Below is a small trained network, with its code and all its weights. Each question gives an input and a target symbol and asks what happens when units are switched off, that is, made to give their printed mean instead of their output.

import numpy as np


def w(rows, s, z=0):
    codes = np.array(rows[::2]) - 128.0
    scale = np.full(codes.shape[1], s)
    scale[-1] = z or s
    return codes * scale


def norm(h):
    return h / np.sqrt((h * h).mean(-1, keepdims=True) + 1e-5)


def f(y):
    return y / 2 * (1 + np.tanh(0.7978845608 * (y + 0.044715 * y**3)))


def softmax(a):
    e = np.exp(a - a.max(-1, keepdims=True))
    return e / e.sum(-1, keepdims=True)


def log_softmax(a):
    a = a - a.max(-1, keepdims=True)
    return a - np.log(np.exp(a).sum(-1, keepdims=True))


def net(x, mask):
    ids = ['ΓΔαβζημξπψω'.index(c) for c in x.split()]
    T = len(ids)
    res = E[ids] + P[:T]
    r = norm(res)
    for j in range(3):
        rows = slice(2 * j, 2 * j + 2)
        q, k, v = (r @ M[0][rows].T for M in (Q, K, V))
        z = softmax(np.where(np.tri(T) > 0, q @ k.T / 2**0.5, -1e9)) @ v
        o = O[0][rows]
        res = res + np.where(mask[j], z, o[:, -1]) @ o[:, :-1]
    y = f(norm(res) @ A[0][:, :-1].T + A[0][:, -1])
    res = res + np.where(mask[3:11], y, B[0][:, -1]) @ B[0][:, :-1]
    return log_softmax(norm(res)[-1] @ U[:, :-1].T + U[:, -1])


Q, K, V, O, A, B = {}, {}, {}, {}, {}, {}
E = w([
[127,175,131,134],'Γ',
[132,88,146,173],'Δ',
[131,171,149,125],'α',
[75,124,116,139],'β',
[132,167,150,127],'ζ',
[128,173,129,131],'η',
[111,186,237,233],'μ',
[141,143,173,128],'ξ',
[104,86,164,88],'π',
[128,167,142,134],'ψ',
[112,254,102,168],'ω',
],0.0078)
P = w([
[227,177,5,62],'0',
[197,200,172,179],'1',
[147,190,216,197],'2',
[136,189,203,178],'3',
[118,194,196,172],'4',
[102,191,198,160],'5',
[90,192,179,137],'6',
[75,197,170,123],'7',
[64,188,174,122],'8',
[58,190,159,97],'9',
[43,195,153,110],'10',
[42,198,157,101],'11',
[25,210,141,106],'12',
],0.0017)
Q[0] = w([
[138,107,158,139],'h0',
[137,106,119,138],'h0',
[45,183,255,194],'h1',
[139,102,116,137],'h1',
[207,98,58,106],'h2',
[143,125,152,151],'h2',
],0.038)
K[0] = w([
[74,108,122,101],'h0',
[106,151,157,99],'h0',
[67,6,170,226],'h1',
[99,156,89,105],'h1',
[237,130,110,184],'h2',
[111,90,151,162],'h2',
],0.021)
V[0] = w([
[174,254,162,88],'h0',
[198,132,90,192],'h0',
[36,240,220,36],'h1',
[28,164,131,88],'h1',
[200,68,221,47],'h2',
[168,246,155,125],'h2',
],0.0071)
O[0] = w([
[202,88,147,217,255],'h0',
[148,60,95,106,185],'h0',
[70,163,77,2,20],'h1',
[99,196,110,75,38],'h1',
[222,226,170,117,105],'h2',
[201,78,30,144,199],'h2',
],0.0061,0.0036)
A[0] = w([
[120,64,74,130,4],'n0',
[116,134,158,202,134],'n1',
[103,196,183,139,143],'n2',
[123,180,115,111,36],'n3',
[152,164,78,198,96],'n4',
[124,136,104,110,139],'n5',
[2,120,86,170,143],'n6',
[186,50,135,96,241],'n7',
],0.013,0.0018)
B[0] = w([
[195,43,143,37,189],'n0',
[101,56,175,169,254],'n1',
[38,63,155,64,202],'n2',
[148,110,196,98,128],'n3',
[49,92,60,101,241],'n4',
[169,146,151,142,123],'n5',
[76,246,101,210,214],'n6',
[166,225,220,162,190],'n7',
],0.013,0.006)
U = w([
[175,112,117,87,47],'Γ',
[148,84,195,189,157],'Δ',
[164,141,122,99,9],'α',
[80,228,114,159,183],'β',
[166,147,132,104,23],'ζ',
[182,108,118,81,44],'η',
[91,64,117,167,231],'μ',
[194,216,178,133,69],'ξ',
[68,124,184,30,213],'π',
[172,126,128,96,27],'ψ',
[105,107,3,93,80],'ω',
],0.011,0.0016)

Each question gives the input, a string of symbols that net reads in full, and the target symbol t.
The units are the heads (2 rows each of Q, K, V and O) and the neurons (one row each of A and B). Each row of codes is followed by its name. A weight is (code - 128) times the scale printed after its matrix; where a second scale follows, it is the last column's (O, A, B and U).
mask holds one flag per unit, heads first, then neurons. A switched-off unit (its flag False) gives its mean, the last column of its rows in O or B, instead of its output. The means were averaged over made-up inputs and are rounded, as every weight is.
A unit's drop is (log p(t) with every unit on - log p(t) with that unit switched off) / (log p(t) with every unit on - log p(t) with every unit switched off).
The circuit of an input: a set's keep is (log p(t) with only the set's units on - log p(t) with every unit switched off) / (log p(t) with every unit on - log p(t) with every unit switched off). Starting from all 11 units, units are removed one at a time, each time the one whose removal leaves the highest keep (on an exact tie, the one counted first), for as long as the keep stays at least 0.8.
circuit, biggest first: the units of the circuit, biggest drop first
top k neurons: the k neurons with the biggest drops, biggest first
heads that matter: for each layer, one digit per head in row order, 1 if its drop is at least 0.15 and else 0, layers parted by /
drop when u is switched off: that unit's drop, to one decimal
input η ζ β ω η ξ η π, target π: circuit, biggest first -> (h1)
input π ω ω ψ μ, target π: circuit, biggest first -> (n2, h1)
input ξ α ξ π ψ, target π: heads that matter -> 010
input ω ψ η ω Δ ω ξ Δ β ω β ψ ψ, target β: top 2 neurons -> (n6, n2)
input η π μ ω η ω Δ Δ μ μ ω ζ, target π: circuit, biggest first -> (h2, n2)
input Γ ξ ω β, target β: circuit, biggest first -> (n6, h1)
input ω ω η ξ ξ ψ Δ α Δ η ω, target ω: heads that matter -> 001
input ζ Γ ψ ξ ω α β ξ β μ, target β: heads that matter -> 011
input ω ω π ψ Δ ω Δ β Δ ω Δ ζ, target β: heads that matter -> 101
input π Γ ω, target π: circuit, biggest first -> (h2, n2)
input ω ω ω, target ω: circuit, biggest first -> (h1, h2)
input ω π ξ, target π: heads that matter -> 000
input π ω ψ, target π: heads that matter -> 011
input Δ Δ ξ ω ψ ω α ξ Δ ω π ψ Δ, target π: heads that matter -> 101
input π ξ Δ Δ ω ξ η ψ ω ω ξ Γ, target π: heads that matter -> 101
input ω Γ ω π Γ ξ ξ, target π: circuit, biggest first -> (h1)
input ζ ω π μ, target π: heads that matter -> 010
input ω η α π π π, target π: heads that matter -> 001
input ζ η ω β μ, target β: circuit, biggest first -> (h2, n6, h1)
input ψ ξ Δ ω Γ η ω Δ Γ Δ Δ β, target β: circuit, biggest first -> (n6)
input π π μ ξ η ω, target π: drop when h1 is switched off -> 0.2
input π ψ η, target π: drop when h2 is switched off -> 0.9
input ξ ω π ξ ζ η, target π: drop when h1 is switched off -> 0.7
